After every row comes one of two labels: whether the row has a hidden trait. Each part has its own trait and labels.
[-52  10  14 -44  14  39  14  17 -20   9  22  49  -9 -34 -12 -36 -25  -9
 -13 -27   5 -35 -12   9 -39  12  38  -7 -17 -22  -9  18]
<93>
[-48   4  15 -36  16  40  12   9 -12  15  21  40 -20 -35 -16 -35 -28 -13
 -13 -18   6 -21 -15   2 -38  12  40 -20 -17 -24 -16  17]
<97>
[-57 -13 -16 -22 -35  26  26  -8 -19  20  71  55  16 -19 -12 -73 -13 -10
  -8   0 -41 -14   0  14  -2   5  37 -32 -54  12  -3   9]
<93>
[-55  17  17 -35  13  41  16  15 -13   8  22  42   1 -33 -13 -53 -25 -17
 -22 -33  13 -32 -11  16 -30  17  27  -3 -19 -10  -8   7]
<93>
[-71  19  20 -31   7  53  31  -5 -15  11  49  58  34 -45 -20 -99 -18 -35
 -38 -29  -9 -19  -7  19  -9  21  20 -45 -28   7   1 -18]
<93>
[-34 -19 -32 -31 -32  20  11  19 -34  12  52  50  -1  -8   1 -20 -27  10
  19 -11 -35 -40  -3  19 -15   8  38   5 -44   5 -11  32]
<93>
[ -3 -19 -16 -49   2  18  -8  36 -26   7 -20  27 -55 -10   6  39 -44  24
  26 -23   3 -56 -16   4 -48   5  56  30 -18 -33 -35  61]
<97>
[-92 -11  29 -14   2  27  15 -32   6  40  17  41  22 -51 -22 -92 -34 -44
 -37  18  -8  37 -11 -45 -18  14  54 -63 -26 -30 -10  -9]
<97>
[-17 -25   3 -28   1  13  42  -1 -24  -3  35  21 -27  21  13 -18 -49 -13
  -5   1 -56 -35   6 -20 -30 -20  32 -50 -22 -36 -19  16]
<97>
[-73 -20  12 -22  -4  11   8 -17  -2  37  22  26   2 -35  -9 -37 -31 -21
 -11  14 -22  24 -13 -41 -22  12  56 -29 -24 -34 -17   6]
<97>
[-61 -28 -25 -13 -50  -1  13 -14 -27  32  53  52  10  -1 -14 -68 -14   2
  -3  26 -57  -8   5 -15   5  -9  26 -26 -79   6   1  28]
<93>
[ -5 -33 -14 -37  -4  -5  26  27 -29  -3  32  17 -61  28  27  34 -57   9
  23  -5 -52 -65   6 -13 -47 -21  33 -28 -24 -41 -27  40]
<97>
[-63 -21  -8 -15 -39  17  28 -28 -16  28  59  51  12 -13 -20 -87 -18 -14
 -27  17 -54  -8   5  -8  -6 -10  25 -86 -64   8   6   9]
<97>
[-56 -36 -37 -21 -56  -4   6  -3 -30  29  50  51   3   3  -4 -35 -15  15
  12  25 -62 -29   5  -7  -8  -9  30  -5 -70   1  -5  41]
<93>
[-34  -5  -6 -25 -28   7  20   8 -22  13  59  59 -35 -11  -3 -42 -32  -1
  -3  -9 -42 -33   1  11 -20 -11  24 -51 -36  -3  -6  23]
<93>
[-36 -26 -12 -27 -45   8  16  -6 -21  22  51  45 -13  -3  -9 -57 -19   8
   2  14 -55 -30   4  -2  -9  -9  24 -30 -63   3  -4  30]
<97>
[-27   8  12 -35 -25 -17   8  29 -14   8  41  36 -54  -3  12  17 -44  -2
   8 -22 -34 -73   2  10 -38 -12  17 -49 -18 -21 -15  21]
<93>
[ -6  -9  -4 -43 -18 -29   3  41 -20   7  39  19 -77  10  32  49 -58  15
  35 -21 -33 -89   3   3 -50 -20  33 -15  -2 -36 -26  40]
<97>

New part:
[ 26 -47  13   1  27  20   9  35  -4  35  -1  16  28  -8 -13  23   3 -12]
Cz
[ 17 -23  -9  27  -5 -18  33  39  18 -19   3  25  -2 -22  22 -11  30   9]
ZT
[ 28 -21   6  11  19  11  70  30 -12  40 -33  20 -13  -7 -10 -13  28  -6]
ZT
[-11 -77  -3  19   4 -36  66  51  13 -17   6  30  -2 -15  18 -13  25   3]
ZT
[ 17 -52   2  22  12  -8  14  34   7  11 -25  22 -13  52   3   3  22   2]
ZT
[ -19 -118   -8   48    4  -61   -7   65   46  -19  -29   48   -3   -1
   34  -10   36   15]
ZT
[ 32 -61   9  15  34  26  65  28 -19 108 -29  29 -31 -18 -24   5  56  -5]
ZT
[  9 -38   0  11   7  -7  27  21  13  20  33  20   5 -14   0  12  30   1]
Cz
[ 17  33  10 -14   9  34   4  -3   3  15  16 -13  43  54 -16  58 -15  -8]
Cz
[  6 -50   0  21   8  -9  25  29  27  24  13  27  -5 -25   1   7  40   4]
Cz
[ 20 -34  -2  15   3 -12   8  30  56   6  40  19   5 -24   8   3  28   5]
Cz
[-24 -35 -11  24  -9 -41  55  24  15   1  29  27  -3  -2  22   0  49  14]
ZT
[ 10 -58   6  11  19 -10  -4  47  51  -8 -10  22  15   6   6   8  -3  -7]
Cz
[-19 -10  -5   9 -11 -28   6  20  17 -35  60  13  74  12  17  23  13   7]
ZT
[ 10  -4   0  15  12   8  36  -4 -18  87  -6  14 -26  49 -11  11  61  11]
Cz
[13  5  3  3  9 15 60  4 -6 32 31  5 -7  9 -5 11 20 -2]
ZT
[-11  21  -5   1 -11  -2   5 -17   3  12  29  -1   4 119   3  28  14   7]
ZT
[ 10 -53   1  13  14  -2  18  26  -5  42 -18  21 -14  60  -2   6  38   1]
ZT
[ 8  7  0  6 -2  3  2  0 16 16  9 19 17 20 -1 40 12  4]
Cz
[-3  1  0  8  0  4 19  1  3 38 13 11  3 35 -4 35 28  6]
ZT
[ 29 -23   9   2  26  28  35   6  -1 113 -22  31 -11 -32 -28  43  58  -3]
Cz
[ 14 -73   4  17  21  -4  24  43  -9  54 -40  30 -17  54 -10   2  46  -1]
ZT
[ 17 -66   7   8  22   2  52  42  -8  27  44  26  -9 -28  -3  -8  19  -7]
Cz
[ 12 -32   2  27  17  -3  19  28  -4  34 -37   6 -11  37  -2  -8  33   5]
ZT
[-10   0  -4   5  -7 -17  11   8  21 -19  63   9  53   4   9  35  14   6]
Cz
[  1 -35   1  28   9 -14   1  32   4   2 -27  19  -4  85   4 -11  16   5]
ZT
[  7  38   0   7   3  22  34 -18   7  58  39  -3  -9  19 -10  29  25   9]
ZT
[ 14  17   1  35  10  11  27  14  -8  38  -3  16 -17  17  -6  -3  38   8]
ZT
[-5  2 -1  4 -1 -6  9  8 33  8 41  4 15 20  9 32 11  5]
Cz
[ -3 -15  -4  17   3  -6  32   1   1  79  13  21 -18  -9  -6  30  70  13]
ZT
[  4 -32  -3  10   9 -10   2  23  79  12  15  17   4 -21   6   2  20   2]
Cz
[  7 -82   3  13  17 -15   9  45  26  -1  18  28  25 -13   7  10  11  -3]
Cz
[  9 -30   3  10  12  -6   7  20   4  49  -5  20   0  22  -5  35  35   1]
Cz

[ 15 -10 -23 -48  29 -23 -17 -81  12  74  32 -33 -14  17  -4  68 -22  44
 -47 -18 -45 -18   5   8  -3  24]
Bh
[-29  20 -27  19  20   6 -16 -52  -5 -18 -29   7  -2  -1   4  35  23 102
  31  -7 -60  21 -16  -3  -7  11]
Ql
[  -6  -18    4    0   30   -7   24   25  -14  -15  -25  -53   -3   11
   10   33   29  -15 -107    5  -14    0   11   13   51   16]
Bh
[-55  -1  -1  12  17  -9  19   8  -2 -12   1 -15 -33  22  11  25  32  53
 -58   4 -88  40 -23 -10  93  13]
Ql
[  49   11  -20    5   25   13  -17 -108   -5   13  -20    5   19  -10
  -15   20  -16   42   18  -14   -2  -39    3   13  -59  -13]
Bh
[-56 -13   4   1   7 -13   4  38  -7  -9 -28 -26 -18  21  13  37  32  29
 -96   5 -74  50 -23  -2  69 -15]
Ql
[  5 -14 -23 -45  41 -17 -14 -15   5  34 -18 -55   3   9   8  92  -4  25
 -93 -14 -19 -17  24  20 -15  37]
Bh
[  36   16  -31    5   21   16  -29 -108   -4    9  -41    1   21  -15
  -11   24   -7   35   28  -15   -9  -27    0   15  -93  -15]
Bh
[-62   8  -5  32   9   3   8   1  -9 -20 -20  -9 -25  17  11  31  40  78
 -29   4 -93  51 -39  -7  99 -28]
Ql
[ 16  -7 -18 -42  18 -19   0 -55   9  60  52 -34 -19  16  -4  40 -20  31
 -29 -16 -34 -18  11   1  23  41]
Bh
[ -2 -27   3 -45 -13 -19 -41  -6  18  55 -50 -21  12   9   4  39 -16 -40
 -77  -5   7  11   4  11 -46 -45]
Bh
[  36    0  -50  -35   21   -5  -39 -127    9   65  -16  -11    4   -1
  -16   55  -23   65   -3  -22  -18  -35   -9   10  -69  -27]
Bh
[ 43 -16 -31 -63  18 -22 -60 -50  14  77 -28 -34  18   3   0  78 -25  16
 -77 -19   7 -26  26  21 -96 -17]
Bh
[-26   5  -2  34 -15   6 -30 -68   1   2 -59  30   3   3  -9   8  16  56
  11   0 -53  44 -60  -2 -21 -84]
Ql
[  15   15  -14   30   10   12  -14 -127    1   -6    9   18   -2    1
  -18   11   -1   81   39  -11  -50   -3  -42    1   -5  -33]
Ql
[ 60 -12 -13 -23  24  -5 -10 -87  -1  34 -15 -39  15  -2 -10  38 -19 -10
 -53 -15  19 -45  10  24 -52 -16]
Bh
[-12   5  12  31 -39   8 -12 -29   9   4  -8  37  -3  -1 -11 -38  -3  11
  40   5 -16  28 -44  -7 -11 -64]
Ql
[-42  11 -27  -5  34  -3 -13  -8  -5  -4  -7 -10 -12   8  12  52  18  63
  -7  -6 -72  15   1   0  12  47]
Ql
[-11 -10   4  -8  -2 -15  10 -72  16  51  51 -17 -32  28  -9   2 -13  42
 -36  -8 -51  12 -26  -7  69   8]
Ql
[  4  18 -36  16  43  13 -21 -54 -18 -42 -73  -2  24 -18   7  59  26  75
 -17  -9 -16 -13 -11  17 -49   8]
Bh
[  -6  -20    9  -13   16  -12   24   57  -10   -6  -17  -44   -3   11
   10   24   10  -21 -106    3   12    2   14   12   49    7]
Bh
[-27  -1 -14 -26  32 -13  14 -27   0  28  32 -29 -22  14   8  45   4  42
 -28  -7 -52  -6  12  -2  45  66]
Ql
[ -6  -7 -24 -38  38 -11  -2  40  -5  50  -4 -41   1   2  14  74   6   4
 -64  -8  -8 -19  35  13  -5  49]
Bh
[ -10   -6  -33  -29   54   -9  -15  -16  -14    8  -47  -51    2    6
   14   94   24   54 -100  -12  -40   10   19   21  -21   33]
Bh
[-46   1  16  40   7  12  31  60 -20 -68 -52  -3  -7   7  10  17  54  23
 -57  16 -42  39 -20   1  84  -8]
Ql
[ 22   0  10  28 -24  13 -10  -3  -5 -26 -53  29  23 -11  -8 -51   7 -42
  48   6  38   6 -19   6 -37 -69]
Ql
[-11 -24   5 -26   9 -14   6  73  -6   6 -19 -37   1   6  11  37  14 -35
 -89   5   7   5  20  11  21   9]
Bh
[-27 -11 -31 -65  26 -30 -40 -27   9  77  26 -32 -13  14  12  74 -11  42
 -52 -14 -61   8  14   0 -38  46]
Ql
[-13  23 -14  44  32  18  12 -42 -19 -50 -26   8  -5  -2  -1  25  37 108
   7  -3 -79   4 -24   1  34  15]
Ql
[-61   0  -8  22   5   1  -9  45 -12 -38 -84  -8   2   1  13  48  49  35
 -81  11 -60  58 -21   6   9 -47]
Ql
